Here is a tiny trained network, its code and every weight. The questions are about switching its units off for an input and a class, where a switched-off unit gives its printed mean instead of its output.

import numpy as np


def w(rows, s, z=0):
    codes = np.array(rows[::2]) - 128.0
    scale = np.full(codes.shape[1], s)
    scale[-1] = z or s
    return codes * scale


def f(y):
    return y / 2 * (1 + np.tanh(0.7978845608 * (y + 0.044715 * y**3)))


def log_softmax(a):
    a = a - a.max(-1, keepdims=True)
    return a - np.log(np.exp(a).sum(-1, keepdims=True))


def net(x, mask):
    res = np.array(x, float).reshape(1, 8) / 4 @ E
    y = f(res @ A[0][:, :-1].T + A[0][:, -1])
    res = res + np.where(mask, y, B[0][:, -1]) @ B[0][:, :-1]
    return log_softmax(res[-1] @ U[:, :-1].T + U[:, -1])


A, B = {}, {}
E = w([
[124,142,128,135,136,119,129],'x0',
[106,151,145,135,147,109,111],'x1',
[135,128,114,110,133,145,139],'x2',
[121,137,127,96,141,163,126],'x3',
[247,198,214,83,117,100,92],'x4',
[92,173,111,59,33,103,154],'x5',
[150,136,44,128,105,131,38],'x6',
[127,125,132,117,125,153,127],'x7',
],0.013)
A[0] = w([
[158,148,85,124,144,89,152,133],'N0',
[128,84,140,148,196,157,124,80],'N1',
[226,171,167,109,124,157,97,1],'N2',
[166,187,66,128,100,109,74,62],'N3',
[174,125,140,128,216,120,148,120],'N4',
[133,146,181,140,129,150,170,128],'N5',
[152,101,154,132,159,120,133,70],'N6',
[163,103,150,153,167,130,113,38],'N7',
[189,114,93,157,128,122,169,143],'N8',
[173,153,74,137,109,135,41,169],'N9',
[176,125,116,159,144,156,78,125],'N10',
[144,137,197,127,157,103,255,119],'N11',
[80,152,122,71,73,80,155,70],'N12',
[127,159,153,68,67,109,144,103],'N13',
[245,181,183,109,131,90,99,7],'N14',
],0.013,0.0024)
B[0] = w([
[139,147,87,88,144,169,93,135],'N0',
[161,158,121,211,100,120,142,187],'N1',
[67,111,98,191,154,143,188,224],'N2',
[136,102,204,110,131,109,70,190],'N3',
[132,232,158,105,89,187,119,184],'N4',
[79,74,222,111,101,106,136,173],'N5',
[112,157,161,156,95,173,97,153],'N6',
[196,198,107,147,119,167,98,169],'N7',
[132,115,132,140,109,110,124,143],'N8',
[52,95,189,66,98,46,63,210],'N9',
[167,143,169,91,104,144,68,183],'N10',
[70,49,213,37,82,121,52,229],'N11',
[201,184,189,228,110,192,214,191],'N12',
[192,159,132,143,149,156,91,195],'N13',
[90,110,2,147,149,112,206,253],'N14',
],0.0083,0.017)
U = w([
[90,96,180,36,106,129,62,187],'0',
[27,96,34,197,165,154,209,196],'1',
[255,239,167,170,90,190,112,4],'2',
],0.0089,0.0018)

Each question gives the input, the list of numbers given to net, and the class t.
The units are the neurons (one row each of A and B). Each row of codes is followed by its name. A weight is (code - 128) times the scale printed after its matrix; where a second scale follows, it is the last column's (A, B and U).
mask holds one flag per neuron, in row order. A switched-off neuron (its flag False) gives its mean, the last column of its row in B, instead of its output. The means were averaged over made-up inputs and are rounded, as every weight is.
A unit's drop is (log p(t) with every unit on - log p(t) with that unit switched off) / (log p(t) with every unit on - log p(t) with every unit switched off).
The circuit of an input: a set's keep is (log p(t) with only the set's units on - log p(t) with every unit switched off) / (log p(t) with every unit on - log p(t) with every unit switched off). Starting from the 12 units with the biggest drops (on a tie, the unit counted first), units are removed one at a time, each time the one whose removal leaves the highest keep (on an exact tie, the one counted first), for as long as the keep stays at least 0.8.
circuit, biggest first: the units of the circuit, biggest drop first
unit that matters most: the unit with the biggest drop
k most important neurons: the k neurons with the biggest drops, biggest first
drop of u: that unit's drop, to one decimal
input [0,-4,1,2,6,-5,7,-6], class 0: 2 most important neurons : N9, N10
input [-8,1,5,-4,-5,-6,6,2], class 0: 2 most important neurons : N14, N9
input [-8,8,7,8,1,7,-3,6], class 2: circuit, biggest first : N12
input [3,2,-5,-1,-7,8,1,6], class 2: 2 most important neurons : N12, N14
input [0,-8,-6,6,5,-5,3,1], class 1: 2 most important neurons : N14, N2
input [2,-7,-1,-3,6,-6,2,-4], class 1: 2 most important neurons : N14, N2
input [-6,3,-2,-4,-1,2,-1,0], class 2: 4 most important neurons : N14, N2, N9, N11
input [5,-8,-5,0,-4,-4,-6,-8], class 0: 2 most important neurons : N11, N14
input [4,-7,5,-8,6,4,-6,-2], class 0: 3 most important neurons : N11, N5, N13
input [-2,-3,5,5,6,2,5,-7], class 1: 3 most important neurons : N14, N2, N11
input [-5,-1,-6,-1,-5,0,5,6], class 0: 4 most important neurons : N14, N2, N12, N9
input [-4,-1,-4,0,-2,-6,-4,6], class 2: 2 most important neurons : N1, N9
input [1,2,-6,1,-5,-3,6,2], class 0: drop of N14 : 0.9
input [-2,-3,7,8,-1,-8,6,1], class 2: drop of N8 : 0.0
input [1,-4,0,-7,-4,-5,6,-5], class 0: drop of N12 : 0.1
input [5,3,5,7,-5,-7,8,3], class 0: unit that matters most : N9
